Below is a small trained network, with its code and all its weights. Each question gives an input and a class and asks what happens when units are switched off, that is, made to give their printed mean instead of their output.

import numpy as np


def w(rows, s, z=0):
    codes = np.array(rows[::2]) - 128.0
    scale = np.full(codes.shape[1], s)
    scale[-1] = z or s
    return codes * scale


def norm(h):
    return h / np.sqrt((h * h).mean(-1, keepdims=True) + 1e-5)


def f(y):
    return y / 2 * (1 + np.tanh(0.7978845608 * (y + 0.044715 * y**3)))


def log_softmax(a):
    a = a - a.max(-1, keepdims=True)
    return a - np.log(np.exp(a).sum(-1, keepdims=True))


def net(x, mask):
    res = np.array(x, float).reshape(1, 7) / 4 @ E
    u = 0
    for l in range(3):
        y = f(norm(res) @ A[l][:, :-1].T + A[l][:, -1])
        res = res + np.where(mask[u : u + 4], y, B[l][:, -1]) @ B[l][:, :-1]
        u += 4
    return log_softmax(norm(res)[-1] @ U[:, :-1].T + U[:, -1])


A, B = {}, {}
E = w([
[150,157,68,80,155,135,117,89,32,192],'x0',
[127,133,133,144,135,137,100,148,107,117],'x1',
[124,127,132,129,130,118,116,135,112,115],'x2',
[117,131,130,132,135,125,120,114,125,120],'x3',
[108,39,5,137,160,73,70,169,181,152],'x4',
[166,180,168,2,185,151,84,125,199,76],'x5',
[129,118,126,105,114,109,141,136,120,119],'x6',
],0.0074)
A[0] = w([
[98,155,119,135,109,126,148,104,31,239,53],'L0N0',
[28,24,75,219,108,103,159,161,93,204,26],'L0N1',
[47,76,195,187,2,157,181,133,141,91,1],'L0N2',
[127,114,178,219,82,106,183,96,66,158,93],'L0N3',
],0.0063,0.0026)
B[0] = w([
[108,189,30,136,114,50,143,169,169,101,209],'L0N0',
[216,158,233,110,102,155,121,63,112,80,253],'L0N1',
[99,111,244,134,189,139,44,117,116,171,210],'L0N2',
[2,106,16,66,122,177,168,224,125,155,225],'L0N3',
],0.0099,0.0061)
A[1] = w([
[245,198,91,113,99,115,137,47,68,100,68],'L1N0',
[99,111,34,49,190,147,92,111,77,253,3],'L1N1',
[90,155,143,127,118,215,135,162,167,149,30],'L1N2',
[170,112,204,189,98,207,227,81,147,14,105],'L1N3',
],0.0067,0.0033)
B[1] = w([
[71,157,231,199,216,91,96,113,131,255,253],'L1N0',
[174,3,168,96,82,177,126,111,86,26,210],'L1N1',
[110,118,84,101,110,86,36,119,70,153,161],'L1N2',
[146,39,147,71,102,108,93,85,101,58,250],'L1N3',
],0.0085,0.0045)
A[2] = w([
[66,54,136,155,76,113,43,165,134,206,114],'L2N0',
[191,121,120,255,64,66,154,117,134,137,119],'L2N1',
[89,113,74,167,161,94,125,203,254,98,20],'L2N2',
[150,77,165,147,100,112,92,97,185,33,255],'L2N3',
],0.009,0.0012)
B[2] = w([
[235,153,118,70,230,56,116,75,103,220,200],'L2N0',
[114,106,217,11,204,254,93,88,137,125,145],'L2N1',
[52,210,71,199,51,45,92,202,36,200,169],'L2N2',
[135,104,23,144,105,175,184,139,160,59,254],'L2N3',
],0.0086,0.0081)
U = w([
[116,156,226,129,205,113,105,100,92,244,246],'0',
[200,25,108,107,125,151,120,117,165,2,4],'1',
[74,193,18,192,40,87,173,212,133,125,141],'2',
],0.013,0.0013)

Each question gives the input, the list of numbers given to net, and the class t.
The units are the neurons (one row each of A and B). Each row of codes is followed by its name. A weight is (code - 128) times the scale printed after its matrix; where a second scale follows, it is the last column's (A, B and U).
mask holds one flag per neuron, layer by layer. A switched-off neuron (its flag False) gives its mean, the last column of its row in B, instead of its output. The means were averaged over made-up inputs and are rounded, as every weight is.
A unit's drop is (log p(t) with every unit on - log p(t) with that unit switched off) / (log p(t) with every unit on - log p(t) with every unit switched off).
The circuit of an input: a set's keep is (log p(t) with only the set's units on - log p(t) with every unit switched off) / (log p(t) with every unit on - log p(t) with every unit switched off). Starting from all 12 units, units are removed one at a time, each time the one whose removal leaves the highest keep (on an exact tie, the one counted first), for as long as the keep stays at least 0.8.
units of the circuit, in order: the units of the circuit, biggest drop first
top k neurons: the k neurons with the biggest drops, biggest first
top k neurons in layer l: the k neurons of layer l with the biggest drops, biggest first
drop of u: that unit's drop, to one decimal
input [-5,6,2,-7,-2,0,-2], class 0: units of the circuit, in order => L0N2
input [0,-7,8,-8,8,1,1], class 2: top 3 neurons in layer 1 => L1N3; L1N1; L1N0
input [-7,-6,-7,-5,0,-3,3], class 0: top 3 neurons => L0N2; L2N0; L1N1
input [0,2,8,-6,6,4,0], class 2: top 3 neurons => L2N2; L1N3; L0N2
input [0,1,4,1,5,-7,3], class 1: top 3 neurons => L1N3; L0N1; L2N3
input [-7,7,4,7,0,-4,7], class 0: top 4 neurons => L0N2; L0N3; L2N0; L1N1
input [4,-6,2,-2,5,-6,-5], class 0: units of the circuit, in order => L0N1; L1N0
input [-4,-5,0,-4,-8,1,1], class 1: top 2 neurons => L1N0; L1N3
input [8,5,5,0,-1,-2,-6], class 2: top 2 neurons in layer 0 => L0N0; L0N1
input [0,3,-1,7,2,-5,-7], class 1: top 2 neurons => L1N3; L0N1
input [0,6,-7,6,5,1,-7], class 2: top 3 neurons in layer 1 => L1N0; L1N1; L1N3
input [-1,-6,8,7,5,1,-4], class 2: top 3 neurons => L1N1; L2N2; L1N3
input [-6,8,-6,-4,-2,0,-7], class 0: top 2 neurons => L0N1; L0N2
input [-8,-4,0,-5,6,6,8], class 2: top neuron => L2N2
input [6,-1,-1,8,4,2,5], class 1: top 2 neurons => L0N1; L1N1
input [4,8,-2,7,-2,-6,7], class 2: top 2 neurons in layer 0 => L0N3; L0N0
input [-4,6,-6,-8,2,7,0], class 2: top 2 neurons => L0N1; L2N2
input [0,-3,2,-5,7,-4,-6], class 1: top 2 neurons in layer 1 => L1N3; L1N2
input [-8,-2,0,-7,-6,-1,6], class 0: top 2 neurons in layer 0 => L0N2; L0N1
input [7,3,0,5,6,4,-7], class 1: units of the circuit, in order => L1N1
input [3,-5,-8,-5,-3,-6,2], class 2: top 2 neurons in layer 0 => L0N3; L0N0
input [5,4,0,1,8,-3,1], class 0: drop of L0N1 => 2.5
